Here is a tiny trained network, its code and every weight. The questions are about switching its units off for an input and a target symbol, where a switched-off unit gives its printed mean instead of its output.

import numpy as np


def w(rows, s, z=0):
    codes = np.array(rows[::2]) - 128.0
    scale = np.full(codes.shape[1], s)
    scale[-1] = z or s
    return codes * scale


def f(y):
    return y / 2 * (1 + np.tanh(0.7978845608 * (y + 0.044715 * y**3)))


def softmax(a):
    e = np.exp(a - a.max(-1, keepdims=True))
    return e / e.sum(-1, keepdims=True)


def log_softmax(a):
    a = a - a.max(-1, keepdims=True)
    return a - np.log(np.exp(a).sum(-1, keepdims=True))


def net(x, mask):
    ids = ['ΘΛΠΣΦβγδεημτω'.index(c) for c in x.split()]
    T = len(ids)
    res = E[ids] + P[:T]
    q, k, v = (res @ M[0].T for M in (Q, K, V))
    z = softmax(np.where(np.tri(T) > 0, q @ k.T / 3**0.5, -1e9)) @ v
    res = res + np.where(mask[0], z, O[0][:, -1]) @ O[0][:, :-1]
    y = f(res @ A[0][:, :-1].T + A[0][:, -1])
    res = res + np.where(mask[1:17], y, B[0][:, -1]) @ B[0][:, :-1]
    return log_softmax(res[-1] @ U[:, :-1].T + U[:, -1])


Q, K, V, O, A, B = {}, {}, {}, {}, {}, {}
E = w([
[255,173,106,100],'Θ',
[187,171,155,140],'Λ',
[108,120,53,168],'Π',
[69,111,109,142],'Σ',
[89,102,61,90],'Φ',
[230,127,159,142],'β',
[59,119,101,40],'γ',
[70,142,123,207],'δ',
[64,139,138,123],'ε',
[70,115,105,113],'η',
[66,113,106,108],'μ',
[46,145,115,59],'τ',
[39,143,138,34],'ω',
],0.016)
P = w([
[2,19,252,106],'0',
[36,174,106,47],'1',
[64,164,82,51],'2',
[78,153,54,61],'3',
[84,182,54,75],'4',
[87,189,43,89],'5',
[140,130,19,74],'6',
[102,170,29,93],'7',
],0.0074)
Q[0] = w([
[6,106,95,166],'H1',
[33,58,142,141],'H1',
[50,107,103,110],'H1',
],0.012)
K[0] = w([
[96,6,209,192],'H1',
[63,84,139,85],'H1',
[89,50,200,155],'H1',
],0.011)
V[0] = w([
[152,223,159,88],'H1',
[114,97,152,5],'H1',
[104,64,252,225],'H1',
],0.011)
O[0] = w([
[200,191,155,239,24],'H1',
[123,251,180,50,254],'H1',
[227,66,112,63,144],'H1',
],0.013,0.0047)
A[0] = w([
[137,77,93,126,42],'N1',
[142,121,138,72,84],'N2',
[47,96,50,184,230],'N3',
[254,140,184,113,234],'N4',
[185,164,178,193,251],'N5',
[72,74,183,8,154],'N6',
[242,98,147,63,159],'N7',
[88,177,154,131,64],'N8',
[136,10,98,112,118],'N9',
[83,171,187,143,241],'N10',
[139,131,22,155,98],'N11',
[143,177,109,115,97],'N12',
[31,213,32,173,152],'N13',
[59,146,66,149,67],'N14',
[110,126,97,77,154],'N15',
[146,172,29,101,254],'N16',
],0.0086,0.0047)
B[0] = w([
[169,195,243,94,148],'N1',
[143,149,171,254,166],'N2',
[102,183,172,88,166],'N3',
[40,126,115,68,139],'N4',
[74,60,85,77,163],'N5',
[141,76,91,201,252],'N6',
[109,229,94,177,168],'N7',
[165,60,106,165,161],'N8',
[65,232,156,173,191],'N9',
[104,98,115,89,180],'N10',
[173,153,132,15,142],'N11',
[149,81,188,169,149],'N12',
[151,82,132,81,206],'N13',
[186,220,103,62,153],'N14',
[133,91,115,137,193],'N15',
[98,100,190,137,199],'N16',
],0.0071,0.023)
U = w([
[128,162,159,200,79],'Θ',
[121,79,180,141,42],'Λ',
[118,115,64,125,209],'Π',
[128,101,71,188,57],'Σ',
[150,50,213,147,153],'Φ',
[150,73,73,163,86],'β',
[132,104,244,153,93],'γ',
[11,99,130,151,255],'δ',
[142,132,94,151,45],'ε',
[158,114,93,141,84],'η',
[134,1,37,87,22],'μ',
[169,61,77,169,129],'τ',
[80,139,68,57,25],'ω',
],0.0078,0.0047)

Each question gives the input, a string of symbols that net reads in full, and the target symbol t.
The units are the heads (3 rows each of Q, K, V and O) and the neurons (one row each of A and B). Each row of codes is followed by its name. A weight is (code - 128) times the scale printed after its matrix; where a second scale follows, it is the last column's (O, A, B and U).
mask holds one flag per unit, heads first, then neurons. A switched-off unit (its flag False) gives its mean, the last column of its rows in O or B, instead of its output. The means were averaged over made-up inputs and are rounded, as every weight is.
A unit's drop is (log p(t) with every unit on - log p(t) with that unit switched off) / (log p(t) with every unit on - log p(t) with every unit switched off).
The circuit of an input: a set's keep is (log p(t) with only the set's units on - log p(t) with every unit switched off) / (log p(t) with every unit on - log p(t) with every unit switched off). Starting from the 12 units with the biggest drops (on a tie, the unit counted first), units are removed one at a time, each time the one whose removal leaves the highest keep (on an exact tie, the one counted first), for as long as the keep stays at least 0.8.
units of the circuit, in order: the units of the circuit, biggest drop first
unit that matters most: the unit with the biggest drop
k most important neurons: the k neurons with the biggest drops, biggest first
drop when u is switched off: that unit's drop, to one decimal
input Θ τ Π, target ω: units of the circuit, in order	N6, N2
input Π Σ τ β, target δ: units of the circuit, in order	H1, N4, N5
input Φ Π Θ Π, target μ: 3 most important neurons	N9, N7, N1
input Σ Θ Φ Π γ β, target δ: unit that matters most	N5
input δ ω Π Θ δ δ μ, target Θ: 2 most important neurons	N9, N7
input Θ Π τ Φ Π ε, target ω: 3 most important neurons	N6, N2, N14
input Φ Θ Π μ, target μ: 3 most important neurons	N9, N6, N7
input δ Π Φ, target Θ: drop when N7 is switched off	0.5
input Φ Φ Π Φ, target μ: drop when N5 is switched off	-0.2
input Θ τ Π Π, target ω: 2 most important neurons	N6, N2
input δ Π Θ Π Π Π Φ Φ, target Θ: drop when N4 is switched off	-0.1
input Π Π Φ μ Θ, target δ: drop when N3 is switched off	0.0
input Θ Σ δ Φ δ Σ η μ, target ω: 3 most important neurons	N6, N2, N14
